Below are the code and all the weights of a small trained network. Each question names an input and a class and asks about switching units off, where a switched-off unit gives its printed mean instead of its output.

import numpy as np


def w(rows, s, z=0):
    codes = np.array(rows[::2]) - 128.0
    scale = np.full(codes.shape[1], s)
    scale[-1] = z or s
    return codes * scale


def f(y):
    return np.maximum(y, 0)


def log_softmax(a):
    a = a - a.max(-1, keepdims=True)
    return a - np.log(np.exp(a).sum(-1, keepdims=True))


def net(x, mask):
    res = np.array(x, float).reshape(1, 8) / 4 @ E
    y = f(res @ A[0][:, :-1].T + A[0][:, -1])
    res = res + np.where(mask, y, B[0][:, -1]) @ B[0][:, :-1]
    return log_softmax(res[-1] @ U[:, :-1].T + U[:, -1])


A, B = {}, {}
E = w([
[140,130,132,135],'x0',
[56,129,173,171],'x1',
[121,122,121,125],'x2',
[152,9,201,77],'x3',
[131,132,132,129],'x4',
[175,130,77,66],'x5',
[126,123,126,132],'x6',
[125,121,124,128],'x7',
],0.013)
A[0] = w([
[116,199,81,156,236],'n1',
[101,58,209,171,22],'n2',
[73,176,127,132,16],'n3',
[124,66,228,117,123],'n4',
[80,169,137,113,92],'n5',
[89,143,137,180,61],'n6',
[122,180,125,190,255],'n7',
[167,91,109,41,79],'n8',
[174,210,4,110,79],'n9',
[78,207,169,171,55],'n10',
],0.012,0.0056)
B[0] = w([
[91,135,65,249,238],'n1',
[78,180,159,111,191],'n2',
[88,74,174,147,158],'n3',
[91,194,175,81,215],'n4',
[104,60,147,135,154],'n5',
[81,100,133,163,162],'n6',
[150,54,115,145,221],'n7',
[193,171,111,78,195],'n8',
[40,211,119,143,249],'n9',
[68,84,120,144,189],'n10',
],0.011,0.014)
U = w([
[135,151,39,206,227],'0',
[75,251,104,139,77],'1',
[162,134,163,62,255],'2',
[213,172,94,41,38],'3',
[105,90,89,197,6],'4',
],0.011,0.0097)

Each question gives the input, the list of numbers given to net, and the class t.
The units are the neurons (one row each of A and B). Each row of codes is followed by its name. A weight is (code - 128) times the scale printed after its matrix; where a second scale follows, it is the last column's (A, B and U).
mask holds one flag per neuron, in row order. A switched-off neuron (its flag False) gives its mean, the last column of its row in B, instead of its output. The means were averaged over made-up inputs and are rounded, as every weight is.
A unit's drop is (log p(t) with every unit on - log p(t) with that unit switched off) / (log p(t) with every unit on - log p(t) with every unit switched off).
The circuit of an input: a set's keep is (log p(t) with only the set's units on - log p(t) with every unit switched off) / (log p(t) with every unit on - log p(t) with every unit switched off). Starting from all 10 units, units are removed one at a time, each time the one whose removal leaves the highest keep (on an exact tie, the one counted first), for as long as the keep stays at least 0.8.
circuit, biggest first: the units of the circuit, biggest drop first
unit that matters most: the unit with the biggest drop
k most important neurons: the k neurons with the biggest drops, biggest first
drop when u is switched off: that unit's drop, to one decimal
input [-6,7,-3,-8,0,8,-3,-7], class 0: unit that matters most => n1
input [8,1,6,-5,-8,3,-3,0], class 0: 2 most important neurons => (n4; n1)
input [-5,8,-7,0,-8,-2,5,5], class 4: circuit, biggest first => (n9; n10)
input [-2,8,3,0,0,7,-2,-1], class 0: 3 most important neurons => (n4; n9; n2)
input [-2,4,-2,-4,-2,5,-5,-8], class 0: circuit, biggest first => (n4; n1)
input [-8,-5,1,-8,-3,-3,-1,-6], class 0: 2 most important neurons => (n1; n7)
input [7,3,7,-3,2,5,-7,5], class 0: 2 most important neurons => (n4; n2)
input [5,7,4,3,1,3,-6,-2], class 2: 2 most important neurons => (n9; n1)
input [-5,4,3,7,-6,-3,5,6], class 1: 2 most important neurons => (n2; n4)
input [6,7,0,2,0,8,-3,3], class 2: 2 most important neurons => (n1; n9)
input [0,-5,-1,7,-4,4,-5,-2], class 3: drop when n8 is switched off => 0.4
input [6,-2,-4,2,4,6,1,-7], class 3: drop when n8 is switched off => 0.1
input [3,-1,-8,-6,4,-5,3,4], class 0: drop when n1 is switched off => 0.2
input [2,-1,-4,1,-8,5,7,7], class 3: 2 most important neurons => (n1; n8)
input [-3,-7,-8,6,-2,7,2,5], class 3: circuit, biggest first => (n8)
